Each row is shifted at random along 8 fixed directions that mean nothing.
Known rows, with every step that occurs
zosap-bado-rober-ziraf-kimut-gunog-degu-rela: [ -17  -66  134 -327  112  -19  175  118  -98  -29 -132  -36  221  117
   80   11  -69   94  -43 -174  179  196 -181   -4  -85   74  -58  -71
   90  101  -46   -7 -108 -136 -158 -220 -129   97  187  128 -101  287
   77 -257   60 -156  -28  106 -206]
rober-ziraf-zosap-bado: [ -67  -27  219 -193   92 -233  143   96  -81  -26 -181   35  145    5
  208  -83   50  -66  -89   56  -49  164 -137   59 -144  108 -144  -32
  176    1  -14  -30 -179 -175  -76 -189  -34 -210  249  -72 -142  -72
  -12  -63   -4 -249  -19   99  -53]
rela-fineli-bado-degu-kimut-gunog-rober-zosap: [ 154 -292  135 -363  -37   59  229  150  -51 -232  217  -61   96    7
  -66  169   21  -51 -131 -219   83   11  -48  -10   80 -353  167  -30
  377 -266  435  -67 -215 -102  171 -145  -93   -7   75 -118  219   72
  -46 -203  299 -280  -85 -142    0]
bado-degu-rimob-fineli-rela-gunog-ziraf: [ 103  -88   95 -193   14  -53  250  189 -267 -115  -76   57   34  -94
   29   41   -8   61  -79 -184  174  197  -52  -20    7  -36   28  -71
  207  -79   40  -61  -92  -65  -93 -211 -118  -87  148   27   37   38
  -56  -56   38 -132  -59  -83   -9]
ziraf-zosap-rober-bado-degu: [  27   84  -99 -289  120   22   73  170   99   23  -24  -16  141   99
   57  103  -71   43 -182  -88  -45    3 -187  -22  -49  138  -13 -180
  -14   83   73 -236 -104 -134  168 -103 -228  117  123   85  -12  177
   67 -351  134  -68 -166   23 -209]
bado-degu-kimut-rober-zosap: [ -54  -61  289 -400   -2 -164  156  190  -39 -183  -57  -40  186  -52
   93   10   55 -146 -256  149 -235   44  -47  -12   75  121 -128   -5
  309   60  138   19 -219 -212  123  -30 -177   -1  159  179   73  -70
   47  -89  155 -121 -106   71  -69]
bado-zosap-rober-ziraf-kimut-degu: [  37   53   46 -219  140  110  102   31   31   19  -42 -141  129  -55
  210  -22  -69  -23   63  -74   76  159 -341 -120 -246 -244    6    9
  -66   24  249 -133  -82   88   80 -232   84  209   59   56  -57   46
   10  -82  -60 -112 -104   19 -145]
rober-zosap-bado-rimob: [  31   53  270 -163   11 -187  221  148  -53  -10  -81   46   28    4
  134    8   57  -60 -218   27 -144 -117   36  -27  -13   24    8  -40
  141  225  131   -5 -254 -191  -37   42 -157 -163  189  149  -55 -201
   89  -69  -37 -135   -3  -66  -92]
bado-rimob-rela-fineli-degu-kimut-rober-ziraf-zosap: [ 122 -201   89 -322  -11  -66  221   72  -93  -33   21  -68  148   98
 -101  197   -9  148 -139  -99   34    5 -260  -75    7 -125   58  -20
  164    6  167  -61  -59  -83    2   15 -112  -72  126  -23  322   53
 -196 -155  144 -279 -159 -147   35]
kimut-gunog-ziraf-zosap-bado: [-126  -15  190 -417  -93 -115   50  175 -102   36  -77  -82  325   65
   85 -159  -81  -82 -214  -90   -4  189  -38   42 -109   85 -162 -206
   61  261  -17   81 -256 -116 -123  -92 -103   24  161  109 -170   24
   61 -222   43 -292 -199   54 -105]
rela-rober-ziraf-zosap: [  68  -34  131 -171   99   45  183  112   54  159  -36  -57  119   73
   93    6   65  -51 -118   31  -39   88 -214  -15 -165 -109   47  -11
  -45  113  237  -68 -166 -138  -44  -88 -117 -120   61   11   79  -31
    3 -101  -78 -236  -17   -2  -60]
ziraf-kimut-gunog-rela-rober: [  50  -97   26 -344   17  108  133  180    4   46   73  -45  193  214
   -5    6  -69   -8 -178  -89  -53  196  -98   21   35  -47  -59  -64
   29  138  141  -14 -113  -43  -34 -115 -214   52   67  166   23  345
   71 -290  146 -161 -180  -45 -152]
ziraf-zosap-bado-rimob: [ 152  -63    8 -339  -78   17   50   75   42  -85  163  -34   97   32
    1  120 -153    2 -111 -250   56  116 -129   75  -43 -219   83 -182
  150 -135  240 -163  -61   35  282  -94  -21  194   99  -71   43  154
  -72 -240  131 -141 -176 -168  -49]
kimut-rober-bado-rimob: [ -10  -90  213 -427    3  150  145  148   22 -213   82 -141   82   11
  132  204 -111 -109 -185  -87   20  105  -61   84  -58 -147  124  -75
  196 -152  245  -57 -149  -84  185  -84 -105  284   97  118   -2   98
  163 -122   44 -133  -57   16 -164]
ziraf-kimut-gunog-rela-rober-bado-rimob: [ 148  -27  -24 -115   46  -52  136   36 -144  -20  -96   -1   29  134
   52   28  -17  153  -60 -240   -9  179 -247  -13   69  -28 -161   -4
   26   30   22  -83   -9   77  -64 -227  -56  -57  289   27  -83  211
  -26 -144  115  -94 -201  -80   -3]
rela-gunog-degu-kimut-rober: [ 262 -129   46 -346  133   62  141  185 -104 -123  118  -12  214  138
 -247  260 -113  230  -45 -427  177  105  -55    9  153   78  175 -128
  145  -41   90 -125 -207 -134   85  -41 -324   63   56   15  227  588
  -88 -363  224 -222 -137 -147  -82]
gunog-rela-degu-rimob-fineli-bado-zosap-rober: [  77  -78  -44 -265  -46  128  286  164  -29  -34  103  -45  108  -88
  -56   -1 -139  176  -67 -164  221  151  -79 -163 -152 -192  162 -153
  181  -77  159 -182 -124  -77    6 -102   53   97  119 -109   87  123
 -102 -162   95 -183 -123  -33 -207]
rela-rober-bado-degu: [ 116   97  183 -128  -54 -151  113   30 -138  -51 -111  -72   32  -65
   23  -82   33  -42 -185  -38 -125  105 -190  -30  -59  -14 -120 -103
   65   43  100    0 -115 -114  -88 -191  -14 -147  255    3  -87 -174
   -2   21   22 -134 -143  -48   63]
degu-rela-rober-zosap: [  96    2  137  -27  169  -86  240  157  -69   59  -94   89   18  118
  168   18   99    8 -158   70 -186   76  -40  -13   49  112 -189   87
  149  230  154  -94 -179 -177   28 -107 -305 -191  219  210   52   15
   53 -148  -31  -27 -112   22  -77]
rimob-rela-degu-gunog-ziraf-rober-bado: [  65  -28  -39 -222  129  114  106  201  -81   28   27  -80  207  105
  156  -49 -110  -59 -138  -55  122  277 -105  -10 -105   29 -159  -83
   74    1   37 -110   15 -178  -28 -397 -126   77  136   97  -27   61
   97 -165   85 -206 -240   42  -87]
rober-ziraf-zosap-bado-rimob-rela-fineli-degu: [  30 -239   88 -354   90   86  196  163   32  -89  127 -106  101   76
  166  235 -168  -17 -147 -176  159   37 -117  125 -146 -198   63 -146
  205 -138  215 -219  -64  -26  125 -233 -205  173  112  102   93   82
  -35 -251   74 -135 -205  -87  -71]
kimut-gunog-degu-rimob-rela-rober-ziraf: [ -33    0   67 -177  146   61  335  159 -203  193 -145  -44  158  -80
  173 -117   32   22   55   69  108  235 -252 -163 -353 -184  -99   25
   12   65   58   13  -74 -133 -240 -183   90 -117  110  -24  105  -97
  -45   43 -103  -69  -12  139  -39]
zosap-bado-rober-ziraf: [-154   -9   92 -352   21  -24   77  201   23  -26  -53  -53  234  -40
  109  -50  -38  -28 -232   42 -189  129  -98   43 -157  107 -132 -150
  238   56  -20   59  -76 -208   16 -146 -146  -47  177   72  -23  141
  199 -213  131 -125 -121  187 -246]
rober-ziraf-bado-rimob-rela: [ -40   15 -108 -255  -28   79  151   78  -61   50   48   26   64   24
  115   20 -116   17  -67   13   29  228 -259  -42 -240 -235   13  -15
  154 -205   92  -59   77  -79    3 -166   58  -60   44 -164  124  133
  -41 -143   57 -156  -66   -4 -129]
degu-kimut-gunog-rela-fineli: [ 139 -178    4 -341   80  195  213  109 -111  -81  126  -68  183  232
   -5  114 -132   62   35 -359  212  285 -133   61   33  -99   58 -143
  207 -112  117  -90 -139   39  101 -212 -106  192  129   44   69  356
  -43 -256  175 -120 -200  -56  -64]
fineli-rela-gunog-ziraf-rober-zosap-bado: [  67   54  161 -209   25   -2   90  171  -61   32   37  -76  172  139
   -2   15  -48    5 -246 -132   31   36   26  109   31   -1  -75  -27
   70  198  194  -38 -169 -171 -104 -185 -260 -117  213   66   20  120
   97 -295   51 -278 -256 -126  -43]
ziraf-zosap-rober-bado-rimob-fineli-rela-degu-kimut: [ 132 -128  -49  -77  114 -145  146  211   14 -115    0  118  -65    6
  215   58   71  -42 -248   21 -171  -91  -86    2  135   30 -184  -15
  307   68  221 -190   64  -70  326 -225 -129  -37  293  172  126 -178
    0 -107  215  -61 -257 -132  -64]
degu-rimob-fineli-bado-zosap-rober-ziraf-kimut-gunog: [ 194  -11    3  -88   -3  -58  202  -19 -251  -13 -243   29  156  161
  122  148   12  268   52 -425  106  144 -300  -62  -26   18  -51  -55
  -15  146  -22 -142 -119  111  -62  -64   29   82  351   74 -126  116
  -39 -102  -22 -198 -216   18 -156]
degu-rela-fineli-bado-zosap-rober: [ 179  -99  -42   29  -18  -93  161   73  -78 -149    8   77  -35   20
   84    0   49  133  -61 -160  -51   73  -94  -45   22 -133  -78  -22
  253  -18  250 -121  -19   51  256 -165  -70  -85  229   11    6   58
  -64  -97   71  -98 -198 -108  -72]
bado-rimob-fineli-degu-rela-rober-ziraf-kimut: [  86 -162   89 -409 -115  164  219  188   17   63  171 -142  125   90
   14  127 -122   11 -305   40   38  100 -186  -44 -117 -315   47  -77
  198  -24  302  -23    7 -188  -41 -125  -89   72   30   69  226   30
   12 -171  146 -153 -170  -90  -96]
kimut-gunog-rober-ziraf: [ -50   38  189 -216  125   48  192  135 -134   23 -190 -106  191  154
  223   24   18  -44   -7 -189   47  242 -138   59  -65   78 -125  -76
  -50  106   -7  -22 -242   44 -194 -126 -170   89  202  250 -237  171
  210  -52  -62 -177 -124  174 -174]
gunog-ziraf-kimut-rober-zosap: [ 148   78  107 -120  112  -25  123   50  -20   17  -54  -83   25  -68
  220 -104   77 -133   21   68   -7   59 -203  -77  -41 -270  -31  190
    0   97  363  -38 -154   41   22 -114   83  -20   36   86  -15 -229
    7  129  -34 -240   10 -126   35]
bado-zosap-rober-ziraf: [ 162   63  153 -102  -66   25  102  133   90   -2   79   19  128  188
   -1   99   -4  -18 -235 -158 -154  -88  -14   96   70   10  122  -91
  -25  301  259   -3 -213  -71   97   87 -328  -12   55  293   -3  194
  151 -148  -36 -266 -184 -147 -212]
fineli-bado-degu-kimut-gunog-ziraf-zosap-rober: [ -74 -155  -19 -332   81 -154  118  226  -96 -154 -150   14  202 -101
  143   -4   96   80  -54 -117   40  206 -150  -66  -39  111 -148  -77
  185  -33   20 -132 -132  -41  170 -208  -76   62  164    5  -86  163
  -84 -189  146 -172 -115  121 -157]
gunog-rela-degu-kimut: [ 177  -21  -86 -118  166  106  261  113   -3  144   84  -37   33  -28
  100 -152   50  -30   58  -33  178  100 -191 -183 -105 -228  129  -13
   64   72  258 -104  -77  -54  -36 -167   66   15  -35   -1  157  -57
  -73   -8   37 -135   37 -139  -61]
rela-rober-bado-rimob-fineli: [  59   77    5   18  206  -46  269   87 -143  103 -296  -14 -128 -110
  268  -26   93   67   14  -16  -37   97 -260 -186 -230  -59 -114  -62
   17   48    2 -188  -30  -37  -57 -229   85  -85  282   10  -74 -336
   44  124  -57   19   -7  105  -23]
ziraf-rober-zosap-bado-degu-kimut-gunog: [ 153   23  178 -209  119  -64  174   -5  -96   -9 -102  -77   83    3
  138   35   89 -121   13 -129   93   44 -217  -53  -67 -201   36  -21
   20   54  246 -165 -141  -67   89 -209  110  185  165    0   12 -194
  -10  -69   17 -144  -61  -48   -8]
degu-rimob-rela-gunog-rober-bado: [  95   -9  147  -30  -18 -138  290  152 -211   36  -84  133   75    3
   23 -109   63    2 -196   68  -47   76  -46 -114  -82  -20  -74  -10
  171  105   33   98 -138 -269 -232 -103  -82 -428  178  -94   43 -151
   21  -60   70 -296   21  -30   21]
rober-bado-rimob-rela-degu-kimut-gunog-ziraf-zosap: [-152 -285  -36 -375  184   22  215  270  -49  -42   -3   30  158 -126
  270  -22  -28  -47  -99   37   90  230 -165  -90 -227  -81 -107  -19
  306 -115   57 -116  -41 -166  112 -381  -64   20   81  -32  135  -43
  -76 -251  149 -123  -59  143  -86]
rimob-rela-fineli-degu-gunog-rober-zosap: [ 185  123  163  -24  102   19  307    4 -288   73 -132 -118   29   54
  135  -48   -1   31  149 -164  243  171 -207 -159 -157 -248  -65  -33
    1   60  163 -132 -198   82 -266 -196   46  -15  234   70 -128 -243
  -54  119  -59 -184 -111  -46  158]
ziraf-rober-zosap-bado-degu-kimut-gunog-rela-fineli: [  35 -133   91 -207  202 -185  255  181  -31    8 -112   39  138  164
   -4    8  101   29 -170  -21  -38  -71  -54  -80  136  189  -86  -53
  130  173  -10 -126 -133 -249  -43 -156 -225 -172  222   64  110   33
   14 -269  213 -142 -101  -13  -94]
ziraf-rober-zosap-bado-rimob: [ 206   87  197 -239   38   41  187   19   14  -10   26  -94   49  128
  -22  230  -78   37  -77 -222  126   23 -103   21  -20 -141  184  -76
  -56   -4  227 -203 -189  -84   62  -37  -51  139  173   -8  -11   30
   18 -183  -42 -178  -71 -130  -80]
rela-gunog-degu-rimob-fineli-bado-rober-ziraf-zosap: [ -42  -89 -119 -156   87  -11  233  186 -160  133 -195  -33  130 -263
  222 -157   48  131   36  -34  171  118 -318 -211 -313 -144 -105  -52
  145  -92   -5 -148   61  -75  -90 -337  190  -86  173 -194   80 -127
  -52  -29   90  -74  -43  162  -40]
ziraf-zosap-bado-degu-rimob-rela: [ 145  -81  112 -202  -22 -267  206   44 -136 -125  -65  165   61  -34
   -7   39   -9   -2  -92  -48   32  134 -110  -23  -20    4    2  -75
  184  -50   39 -124  -95 -131   74  -81  -33 -104  162 -100   51  -43
 -204 -126   61 -201    0 -125    4]
rimob-rela-fineli-degu-kimut-rober-zosap-bado: [ 296 -177   90  -93   45 -218   86   97 -102 -203  171   52   12   51
   58  101   37  -95 -239  -59 -256 -199   25  103  263 -163 -179   77
  440  130  400  -60  -56  -65  304 -110 -206 -115  205  180  322  -83
  -57  -75  310 -214 -377 -353  106]

Rows
[ 297   56   75 -110 -100   -9   98  -61  -98 -101   97  -61   46  184
 -145   61 -165   74 -137 -263  132  142 -254   91   50 -188   59 -106
   71 -153  221  -52  -13  -19   64 -186   -3  -32  185  -67   -6  155
 -134 -146   15 -216 -259 -243  -11]
zosap-rober-ziraf-bado-degu-rela-fineli
[ 124 -300  186 -402   -8   83  211  100  -21 -242  136 -116  253   63
  -13  251 -156  133 -131 -270  173  136 -170  -16  -50 -107  127  -72
  219 -190  221  -69 -170  -88  112 -149  -82   85  186  -49   71  228
  -86 -293   75 -225 -144  -44 -160]
rela-fineli-bado-zosap-rober-ziraf-kimut-degu-rimob
[ 142    9   -1 -188  -54 -266   92  173 -256  -23 -127    8  127   -4
  -66   10    4  187 -128 -178   53  139  -60 -124   93  119 -181 -189
  115   53 -155  -81   25 -124 -122 -143  -19 -112  261  -29  -51   64
  -14  -17  221 -227 -234  -78  -24]
zosap-bado-rimob-fineli-degu-gunog-ziraf-rober
[  53  -55  -25  -90  100  -28  281   85 -131   30  -99   52   46  -53
   81   26  -30  202   98 -156  236  263 -261 -138 -172  -12  -49  -56
  130 -127  -15 -176   -3  -66 -192 -214   24 -142  274 -166  113   91
 -135  -25   32 -117  -19   60  -47]
gunog-degu-rimob-fineli-rela-rober-ziraf-bado-zosap
[ 137   -4  105 -200  -69 -147  161  133 -249  -53  -67  -41  129   38
  -69   63  -49  174 -104 -273  100  119  -94  -53   22  -37  -80 -203
  216  -46  -48  -36  -87  -86 -206  -86  -52 -101  274  -49  -59  128
   24    5  217 -290 -206  -57  -27]
zosap-bado-rimob-fineli-degu-gunog-rober-ziraf
[ 141  -12  -34 -116  117   91  176   77 -148   82  -78  -70   34   82
  137   29  -59   15   33 -253  235  119 -239 -176  -45 -185   37  -94
  -61    9   84 -154   -6   53 -109 -164   23  169   76   64  -15   83
  101   26   20 -219  -75  -78 -141]
kimut-degu-gunog-rober-ziraf-bado-rimob-fineli
[  62  -86   61 -187  -17  -59  115  176  -42  -27 -117  -74  223  174
  179    2   70  -17 -160 -225   67   73 -125   24   86  153 -122 -142
    7  135   67 -119 -127   11  -67 -101 -286  116  176  255 -192  152
  147  -83   60 -266 -178   16 -130]
fineli-bado-degu-gunog-rober-ziraf-zosap
[  71 -130  137 -228   -8  -38  141  221  -31  -93   -7  -71   78   57
  178  -40  -78 -118 -211 -172   79   86   11   30   48  -66 -152 -230
  172   95  167 -157  -42   79   75 -193 -155  243  266  302 -143 -122
  110  -60  108 -156 -268  -79  -59]
ziraf-zosap-bado-rimob-fineli-rela-degu-gunog-rober
[ -23  -25  -38 -162  -21   73  195   46 -137  242  -98 -135  171   37
  144 -170   -6   76   -9 -166  163  156 -340 -186 -219 -174  -98 -144
   -7  274   53  -83  -44   21 -308 -214   78   97  155   41   78   -7
  -21  -40   66 -220 -225   37  -70]
rimob-fineli-degu-kimut-gunog-rela-rober-ziraf-bado-zosap
[  44  -61 -142 -267  187   85  169  246  -38   33   43   21  158  114
  154  169 -116  131 -184 -141 -145  118  -62   55   -6  124 -295 -119
  351   78   72 -238  -23 -119  196 -152 -284   52  370  124  226  184
   81 -357  247  116 -391   75 -158]
degu-rimob-fineli-rela-rober-zosap-bado
[  24 -112  -36 -195  271   48  151  213   -5  -37  -89  -22   14   -9
  164   61  105   -3 -123  -56   97  -64 -151  -78   -2  -51   95   89
   36  120  222 -109  -59 -107  -66 -196 -295  -15    3  156  103   97
  133 -200   60 -192   91  -89 -149]
fineli-rela-gunog-ziraf-kimut-rober-bado-degu
[ 167  -11  202 -171   96    7  223  -31  -84  -60  -76  -63  126  -63
  126   64  -32   49  106 -143  192  197 -327 -136 -172 -188  100   39
  -43  -26  195  -86 -157   33    0 -144  149  105  134  -26  -59  -18
 -106   -7 -151 -165   25  -22  -85]
bado-zosap-rober-ziraf-kimut-degu-rimob
[ -78 -254    9 -200  225   48  228  234   12   33    3   72  134   90
  218  -29   96  -68  -95   60   -6  200 -123    4  -65    3  -70   51
  233  -16   95  -30  -54 -202   -4 -264 -169 -126   60   12  133  268
   70 -179  117 -193   16  115 -212]
degu-kimut-gunog-rela-rober-ziraf-bado
[ 118 -134  100  -74  158 -106  275  205 -251  -60 -104  108  -15   -3
   85   55   85    9  -99  -97   19   46   16 -112  149   21  -91   26
  158  120   91  -74 -108  -52  -98 -123 -207 -139  181  148  115   76
   80  -75   93 -143  -74 -108  -89]
kimut-degu-rimob-fineli-rela-gunog-rober
[  22  -53  150 -104   23  -52  217  237 -145   25  -42    6   67   44
  140 -165  102 -157 -201  117  -67   79   -9  -48   11 -102 -129    8
  238   92  184   86  -61 -157 -211 -167 -111 -227  163  152   25 -159
  170  110  105 -296 -109  -31  -64]
rimob-fineli-rela-degu-gunog-rober-ziraf
[ 225    7   18 -183   88   -9  172   82  -47    3   21 -121   59   53
   -8    5 -126  103 -132 -257   37  -69 -113  -46  118  -89  -56  -94
  157  199  171 -198 -102   27   79  -81  -67  178  249  172  143  -18
  -60  -94  158 -128 -353 -211  -33]
gunog-rela-degu-kimut-rober-zosap-bado-rimob-fineli
[  -8 -138   38 -357   10  -64  134  235  -80  -22  -17 -122  260   35
   74   53  -43  131 -213 -184   49   31 -177  -70  -27   89 -169 -219
  139  145   18  -34 -124  -87   35 -163 -120   21  253  115   -5  -19
  -25 -254  189 -121 -307   31  -42]
rela-fineli-degu-kimut-gunog-ziraf-zosap-rober-bado-rimob
[  54 -203  331 -421   94  106  342  201  -33 -135  202  -34  121  -64
   54  268 -121  -66 -174   17  129  125   64   53 -196 -236  163  -30
  354 -132  328 -129 -295 -324   43 -130 -184   42   94  -28  205   35
  -56 -252   35 -179    5  -10  -90]
fineli-degu-rimob-rela-rober-zosap-bado
[ 146 -196  103  -21    9  -98  174   33 -108  -17   38   47   43   23
   92  -19  132   11  -20 -198   95   76 -175  -24   63 -172   21   47
  120  118  229  -41  -91   10 -122 -203  -90  -96  100   33  117  192
  -71  -26   64 -320  -91 -157  -25]
fineli-degu-kimut-gunog-rela-rober-ziraf-bado-zosap
[ -33  -48  -30 -375  -87   19  134  286 -132   -6   73  -79  148  -39
  -71   77 -151  143 -305 -135  -22   49  -60  -87  -55  -47  -97 -253
  269  -89  -15  -66  -60 -191 -136 -172 -177 -111  178  -74  103  182
  106 -297  381 -148 -287   23  -77]
rela-gunog-rober-bado-rimob-fineli-degu
